Below is a small trained network, with its code and all its weights. Each question gives an input and a target symbol and asks what happens when units are switched off, that is, made to give their printed mean instead of their output.

import numpy as np


def w(rows, s, z=0):
    codes = np.array(rows[::2]) - 128.0
    scale = np.full(codes.shape[1], s)
    scale[-1] = z or s
    return codes * scale


def f(y):
    return np.maximum(y, 0)


def softmax(a):
    e = np.exp(a - a.max(-1, keepdims=True))
    return e / e.sum(-1, keepdims=True)


def log_softmax(a):
    a = a - a.max(-1, keepdims=True)
    return a - np.log(np.exp(a).sum(-1, keepdims=True))


def net(x, mask):
    ids = ['γδεζθσφ'.index(c) for c in x.split()]
    T = len(ids)
    res = E[ids] + P[:T]
    r = res
    for j in range(3):
        rows = slice(4 * j, 4 * j + 4)
        q, k, v = (r @ M[0][rows].T for M in (Q, K, V))
        z = softmax(np.where(np.tri(T) > 0, q @ k.T / 4**0.5, -1e9)) @ v
        o = O[0][rows]
        res = res + np.where(mask[j], z, o[:, -1]) @ o[:, :-1]
    y = f(res @ A[0][:, :-1].T + A[0][:, -1])
    res = res + np.where(mask[3:7], y, B[0][:, -1]) @ B[0][:, :-1]
    return log_softmax(res[-1] @ U[:, :-1].T + U[:, -1])


Q, K, V, O, A, B = {}, {}, {}, {}, {}, {}
E = w([
[170,130,145],'γ',
[139,99,172],'δ',
[172,206,184],'ε',
[113,8,184],'ζ',
[115,156,196],'θ',
[207,127,153],'σ',
[144,191,164],'φ',
],0.017)
P = w([
[76,183,253],'0',
[194,66,122],'1',
[190,70,118],'2',
[187,78,126],'3',
[188,85,129],'4',
[179,90,130],'5',
[185,94,132],'6',
[178,99,142],'7',
[179,104,138],'8',
[177,104,143],'9',
[178,108,147],'10',
[174,119,154],'11',
[167,123,156],'12',
[163,118,168],'13',
],0.012)
Q[0] = w([
[155,23,165],'h0',
[132,96,117],'h0',
[134,126,76],'h0',
[210,94,223],'h0',
[175,139,247],'h1',
[70,169,63],'h1',
[150,152,158],'h1',
[140,149,188],'h1',
[98,148,94],'h2',
[91,190,46],'h2',
[34,129,40],'h2',
[103,133,116],'h2',
],0.012)
K[0] = w([
[111,68,108],'h0',
[79,129,98],'h0',
[166,166,69],'h0',
[114,20,232],'h0',
[93,162,177],'h1',
[184,164,110],'h1',
[49,181,160],'h1',
[70,195,199],'h1',
[144,144,67],'h2',
[170,135,75],'h2',
[184,66,5],'h2',
[105,92,131],'h2',
],0.014)
V[0] = w([
[171,82,92],'h0',
[53,10,102],'h0',
[100,110,75],'h0',
[53,82,156],'h0',
[52,51,199],'h1',
[58,106,177],'h1',
[200,81,49],'h1',
[97,166,161],'h1',
[119,107,142],'h2',
[66,29,87],'h2',
[64,173,85],'h2',
[40,110,140],'h2',
],0.011)
O[0] = w([
[113,131,163,137],'h0',
[112,209,176,170],'h0',
[87,165,134,95],'h0',
[152,160,150,165],'h0',
[199,170,109,199],'h1',
[197,134,90,190],'h1',
[112,130,175,4],'h1',
[88,106,80,186],'h1',
[140,136,135,138],'h2',
[254,183,139,42],'h2',
[80,196,65,104],'h2',
[174,203,87,151],'h2',
],0.0088,0.02)
A[0] = w([
[2,43,61,12],'n0',
[103,196,126,254],'n1',
[105,76,14,88],'n2',
[60,68,75,13],'n3',
],0.0077,0.0034)
B[0] = w([
[119,152,245,225],'n0',
[145,59,114,196],'n1',
[76,196,70,253],'n2',
[87,168,254,188],'n3',
],0.0094,0.0073)
U = w([
[119,52,132,142],'γ',
[132,57,117,130],'δ',
[90,171,163,76],'ε',
[129,130,144,2],'ζ',
[77,146,62,172],'θ',
[137,3,159,225],'σ',
[92,162,129,75],'φ',
],0.0076,0.0037)

Each question gives the input, a string of symbols that net reads in full, and the target symbol t.
The units are the heads (4 rows each of Q, K, V and O) and the neurons (one row each of A and B). Each row of codes is followed by its name. A weight is (code - 128) times the scale printed after its matrix; where a second scale follows, it is the last column's (O, A, B and U).
mask holds one flag per unit, heads first, then neurons. A switched-off unit (its flag False) gives its mean, the last column of its rows in O or B, instead of its output. The means were averaged over made-up inputs and are rounded, as every weight is.
A unit's drop is (log p(t) with every unit on - log p(t) with that unit switched off) / (log p(t) with every unit on - log p(t) with every unit switched off).
The circuit of an input: a set's keep is (log p(t) with only the set's units on - log p(t) with every unit switched off) / (log p(t) with every unit on - log p(t) with every unit switched off). Starting from all 7 units, units are removed one at a time, each time the one whose removal leaves the highest keep (on an exact tie, the one counted first), for as long as the keep stays at least 0.8.
circuit, biggest first: the units of the circuit, biggest drop first
unit that matters most: the unit with the biggest drop
k most important neurons: the k neurons with the biggest drops, biggest first
which heads matter: for each layer, one digit per head in row order, 1 if its drop is at least 0.15 and else 0, layers parted by /
drop when u is switched off: that unit's drop, to one decimal
input θ ε ε ε φ θ γ θ ε, target θ: circuit, biggest first	(h0 n2 h1 h2)
input ε θ γ φ δ φ δ θ, target ε: 3 most important neurons	(n0 n3 n2)
input θ σ σ φ ε ε σ, target θ: circuit, biggest first	(n2 h0 h1 h2)
input θ θ θ θ φ, target θ: circuit, biggest first	(n2 h0 h1 h2)
input ε ζ ε θ θ σ θ φ θ ε θ σ ζ, target ε: 3 most important neurons	(n0 n3 n1)
input ε ε φ σ θ ζ ε σ ζ ζ δ δ ζ, target ε: which heads matter	001
input σ σ θ θ θ θ σ ε γ, target σ: which heads matter	011
input ε θ σ θ σ φ ζ φ ζ γ, target ε: circuit, biggest first	(h2 h1 n0 n3)
input θ γ θ θ, target θ: unit that matters most	n2
input σ φ θ ε θ φ θ θ ε σ, target σ: circuit, biggest first	(h2 h0)
input ε θ ζ θ ζ σ φ ε γ, target ε: circuit, biggest first	(h1 h2 n0 n3)
input θ φ σ θ σ θ ε θ δ, target θ: which heads matter	011
input ε σ θ σ σ, target ε: which heads matter	111
input ε θ ε δ θ θ θ φ θ ε θ σ, target ε: unit that matters most	h2
input θ δ σ θ θ ε θ δ θ ε, target θ: 2 most important neurons	(n2 n0)
input σ δ θ ε γ φ δ γ θ δ θ θ δ, target σ: drop when h2 is switched off	0.3
input σ θ ε, target σ: drop when n2 is switched off	0.0
input ε σ δ ε θ σ ε θ δ, target ε: drop when h2 is switched off	0.7
input ζ γ γ ζ θ θ γ, target ζ: drop when n3 is switched off	0.0
input ε ε φ, target ε: unit that matters most	n0
